Below is a small trained network, with its code and all its weights. Each question gives an input and a class and asks what happens when units are switched off, that is, made to give their printed mean instead of their output.

import numpy as np


def w(rows, s, z=0):
    codes = np.array(rows[::2]) - 128.0
    scale = np.full(codes.shape[1], s)
    scale[-1] = z or s
    return codes * scale


def f(y):
    return np.maximum(y, 0)


def log_softmax(a):
    a = a - a.max(-1, keepdims=True)
    return a - np.log(np.exp(a).sum(-1, keepdims=True))


def net(x, mask):
    res = np.array(x, float).reshape(1, 8) / 4 @ E
    y = f(res @ A[0][:, :-1].T + A[0][:, -1])
    res = res + np.where(mask, y, B[0][:, -1]) @ B[0][:, :-1]
    return log_softmax(res[-1] @ U[:, :-1].T + U[:, -1])


A, B = {}, {}
E = w([
[119,139,138,144],'x0',
[139,62,255,133],'x1',
[55,62,80,154],'x2',
[132,126,127,126],'x3',
[209,92,105,211],'x4',
[130,125,125,121],'x5',
[126,130,131,136],'x6',
[143,113,113,102],'x7',
],0.0093)
A[0] = w([
[121,189,88,153,83],'N0',
[85,149,123,94,87],'N1',
[141,151,123,195,142],'N2',
[58,165,145,100,119],'N3',
[143,112,211,127,108],'N4',
[92,169,170,123,192],'N5',
[112,200,157,61,121],'N6',
[202,214,163,120,91],'N7',
[104,170,140,177,255],'N8',
[163,208,38,173,45],'N9',
[78,166,98,78,115],'N10',
[76,112,84,147,184],'N11',
[96,107,100,145,46],'N12',
[109,235,97,168,98],'N13',
[211,142,81,203,116],'N14',
[186,218,145,91,52],'N15',
[96,66,106,156,75],'N16',
[140,124,119,157,75],'N17',
[113,192,9,89,48],'N18',
],0.014,0.0049)
B[0] = w([
[106,110,173,121,182],'N0',
[167,183,131,110,178],'N1',
[175,147,104,102,176],'N2',
[193,193,145,158,210],'N3',
[109,91,214,101,214],'N4',
[168,96,88,145,204],'N5',
[192,130,90,130,219],'N6',
[31,152,98,142,212],'N7',
[115,38,51,96,198],'N8',
[100,91,190,119,226],'N9',
[196,136,108,132,210],'N10',
[73,116,43,131,209],'N11',
[99,161,161,156,152],'N12',
[104,73,162,109,205],'N13',
[249,198,104,135,229],'N14',
[61,167,100,161,201],'N15',
[75,188,147,125,179],'N16',
[151,162,142,137,144],'N17',
[116,105,202,134,254],'N18',
],0.019,0.0091)
U = w([
[150,97,138,100,59],'0',
[229,199,30,120,84],'1',
[31,244,3,159,101],'2',
[161,134,19,106,254],'3',
],0.0074,0.0068)

Each question gives the input, the list of numbers given to net, and the class t.
The units are the neurons (one row each of A and B). Each row of codes is followed by its name. A weight is (code - 128) times the scale printed after its matrix; where a second scale follows, it is the last column's (A, B and U).
mask holds one flag per neuron, in row order. A switched-off neuron (its flag False) gives its mean, the last column of its row in B, instead of its output. The means were averaged over made-up inputs and are rounded, as every weight is.
A unit's drop is (log p(t) with every unit on - log p(t) with that unit switched off) / (log p(t) with every unit on - log p(t) with every unit switched off).
The circuit of an input: a set's keep is (log p(t) with only the set's units on - log p(t) with every unit switched off) / (log p(t) with every unit on - log p(t) with every unit switched off). Starting from the 12 units with the biggest drops (on a tie, the unit counted first), units are removed one at a time, each time the one whose removal leaves the highest keep (on an exact tie, the one counted first), for as long as the keep stays at least 0.8.
units of the circuit, in order: the units of the circuit, biggest drop first
most important unit: the unit with the biggest drop
top k neurons: the k neurons with the biggest drops, biggest first
drop when u is switched off: that unit's drop, to one decimal
input [-3,0,-8,-1,-7,3,-1,-8], class 2: units of the circuit, in order -> N15
input [2,0,-8,-6,-5,-7,-6,-8], class 2: top 2 neurons -> N7; N15
input [0,-5,-1,5,-3,-2,8,0], class 0: units of the circuit, in order -> N18; N13
input [5,-8,-2,-8,3,4,4,4], class 0: top 2 neurons -> N9; N18
input [2,3,-2,0,-5,-5,1,-1], class 1: units of the circuit, in order -> N3; N6
input [-6,-7,6,-1,-8,-4,4,-6], class 1: top 3 neurons -> N10; N3; N1
input [-7,-7,-2,-8,2,-7,-5,4], class 0: top 2 neurons -> N18; N9
input [-3,-5,-4,-3,-4,4,-3,-8], class 0: top 2 neurons -> N18; N13
input [-6,5,3,7,-6,2,3,1], class 1: top 4 neurons -> N18; N9; N3; N13
input [-6,-6,2,0,5,1,1,8], class 0: top 2 neurons -> N9; N18
input [5,1,-5,6,-4,1,3,-1], class 2: top 3 neurons -> N7; N15; N14
input [-6,-7,7,8,-7,-3,0,-8], class 0: top 4 neurons -> N18; N13; N14; N0
input [4,-2,4,-6,-7,6,-4,-1], class 1: drop when N10 is switched off -> 0.1
input [-6,4,7,5,0,4,8,-8], class 2: drop when N16 is switched off -> 0.2
input [4,3,1,8,6,3,-4,-1], class 1: most important unit -> N14
input [-4,-7,4,-7,-4,-1,0,5], class 0: drop when N18 is switched off -> 0.7
